Below are the code and all the weights of a small trained network. Each question names an input and a class and asks about switching units off, where a switched-off unit gives its printed mean instead of its output.

import numpy as np


def w(rows, s, z=0):
    codes = np.array(rows[::2]) - 128.0
    scale = np.full(codes.shape[1], s)
    scale[-1] = z or s
    return codes * scale


def norm(h):
    return h / np.sqrt((h * h).mean(-1, keepdims=True) + 1e-5)


def f(y):
    return np.maximum(y, 0)


def log_softmax(a):
    a = a - a.max(-1, keepdims=True)
    return a - np.log(np.exp(a).sum(-1, keepdims=True))


def net(x, mask):
    res = np.array(x, float).reshape(1, 4) / 4 @ E
    u = 0
    for l in range(4):
        y = f(norm(res) @ A[l][:, :-1].T + A[l][:, -1])
        res = res + np.where(mask[u : u + 5], y, B[l][:, -1]) @ B[l][:, :-1]
        u += 5
    return log_softmax(norm(res)[-1] @ U[:, :-1].T + U[:, -1])


A, B = {}, {}
E = w([
[159,122,100,49,92,15,143,2,161,83,169],'x0',
[68,87,190,93,95,107,24,164,44,167,123],'x1',
[98,76,58,97,68,153,245,107,115,156,47],'x2',
[149,109,132,123,121,142,130,134,157,147,144],'x3',
],0.01)
A[0] = w([
[161,149,38,166,177,140,253,102,172,133,82,60],'0.n0',
[202,55,77,11,53,2,188,38,73,127,141,2],'0.n1',
[197,91,158,108,149,10,48,131,152,108,74,142],'0.n2',
[107,59,68,149,105,149,145,141,137,123,34,58],'0.n3',
[85,80,144,137,153,74,97,42,148,95,237,160],'0.n4',
],0.0057,0.0041)
B[0] = w([
[217,201,113,101,94,221,110,160,158,71,118,213],'0.n0',
[232,220,229,58,138,85,178,177,177,127,13,254],'0.n1',
[163,133,71,66,29,144,45,254,16,78,165,193],'0.n2',
[125,88,57,181,98,61,99,187,7,75,135,173],'0.n3',
[137,56,52,75,218,93,127,164,100,119,245,209],'0.n4',
],0.0079,0.007)
A[1] = w([
[19,1,90,126,65,151,168,85,64,203,136,1],'1.n0',
[85,128,126,211,112,190,219,135,92,135,125,75],'1.n1',
[190,101,134,90,106,68,124,72,106,70,131,109],'1.n2',
[206,151,140,141,150,84,189,183,94,127,169,115],'1.n3',
[94,168,184,207,181,142,137,98,201,118,115,34],'1.n4',
],0.0084,0.0046)
B[1] = w([
[40,88,109,230,129,40,153,69,169,139,142,176],'1.n0',
[167,101,111,149,55,176,80,185,190,64,189,198],'1.n1',
[59,80,112,94,124,149,54,133,211,104,164,238],'1.n2',
[57,51,139,254,164,213,151,43,160,101,128,254],'1.n3',
[160,163,194,163,175,72,175,127,145,73,147,165],'1.n4',
],0.0089,0.0062)
A[2] = w([
[203,185,120,163,233,61,186,87,164,56,159,142],'2.n0',
[122,91,253,13,100,147,76,179,97,172,103,232],'2.n1',
[152,154,200,234,219,165,106,157,75,122,240,8],'2.n2',
[132,154,149,196,206,208,51,172,100,173,167,152],'2.n3',
[63,96,107,108,8,24,196,124,209,143,69,222],'2.n4',
],0.0071,0.0014)
B[2] = w([
[1,73,181,122,173,184,125,125,193,139,115,216],'2.n0',
[189,171,180,101,90,102,65,128,5,177,122,230],'2.n1',
[92,162,189,94,135,77,233,71,206,96,94,255],'2.n2',
[166,125,110,36,133,114,189,50,96,131,29,252],'2.n3',
[113,165,206,136,181,143,197,58,52,134,97,211],'2.n4',
],0.0094,0.0085)
A[3] = w([
[60,38,192,174,101,74,137,107,48,255,38,133],'3.n0',
[116,121,21,198,198,151,111,124,172,127,196,4],'3.n1',
[178,116,62,169,105,188,122,178,86,137,160,109],'3.n2',
[188,230,125,33,80,36,102,110,47,145,151,88],'3.n3',
[87,51,113,130,154,111,20,155,176,117,252,244],'3.n4',
],0.0081,0.0026)
B[3] = w([
[74,139,116,183,223,61,123,116,115,195,152,255],'3.n0',
[140,30,106,196,115,54,50,116,111,122,121,147],'3.n1',
[113,58,67,159,114,140,64,251,35,131,119,153],'3.n2',
[213,202,125,97,67,135,144,170,112,206,107,253],'3.n3',
[94,115,54,205,80,155,44,158,132,125,254,189],'3.n4',
],0.013,0.0088)
U = w([
[157,166,201,50,182,176,230,46,239,37,52,253],'0',
[209,221,221,31,153,35,147,98,23,215,35,164],'1',
[210,64,44,214,53,193,128,209,77,48,69,143],'2',
[19,82,96,234,204,35,141,149,41,179,112,14],'3',
[61,39,62,177,187,93,41,39,213,41,235,6],'4',
[205,181,87,54,30,93,8,193,78,126,225,79],'5',
],0.012,0.0039)

Each question gives the input, the list of numbers given to net, and the class t.
The units are the neurons (one row each of A and B). Each row of codes is followed by its name. A weight is (code - 128) times the scale printed after its matrix; where a second scale follows, it is the last column's (A, B and U).
mask holds one flag per neuron, layer by layer. A switched-off neuron (its flag False) gives its mean, the last column of its row in B, instead of its output. The means were averaged over made-up inputs and are rounded, as every weight is.
A unit's drop is (log p(t) with every unit on - log p(t) with that unit switched off) / (log p(t) with every unit on - log p(t) with every unit switched off).
most important unit: the unit with the biggest drop
k most important neurons of layer l: the k neurons of layer l with the biggest drops, biggest first
drop when u is switched off: that unit's drop, to one decimal
input [-6,4,1,6], class 3: most important unit => 0.n1
input [7,1,-1,-2], class 5: 3 most important neurons of layer 0 => (0.n2; 0.n4; 0.n1)
input [-6,6,2,0], class 3: 2 most important neurons of layer 0 => (0.n1; 0.n0)
input [-3,0,8,8], class 2: 2 most important neurons of layer 0 => (0.n0; 0.n4)
input [-8,0,-5,-5], class 0: 2 most important neurons of layer 2 => (2.n2; 2.n1)
input [0,-1,-8,7], class 0: 2 most important neurons of layer 2 => (2.n2; 2.n3)
input [0,2,4,0], class 3: 2 most important neurons of layer 3 => (3.n0; 3.n3)
input [-3,6,4,7], class 3: drop when 1.n0 is switched off => 0.3
input [-3,-3,0,-6], class 0: drop when 0.n2 is switched off => 0.2
input [4,1,-7,-3], class 5: drop when 1.n0 is switched off => 0.3
input [-1,6,8,7], class 3: drop when 1.n0 is switched off => 0.6
input [0,-8,3,-1], class 2: 2 most important neurons of layer 0 => (0.n1; 0.n0)
input [-4,1,1,-2], class 3: 2 most important neurons of layer 0 => (0.n0; 0.n1)
input [4,-1,-8,-6], class 4: most important neuron of layer 2 => (2.n1)
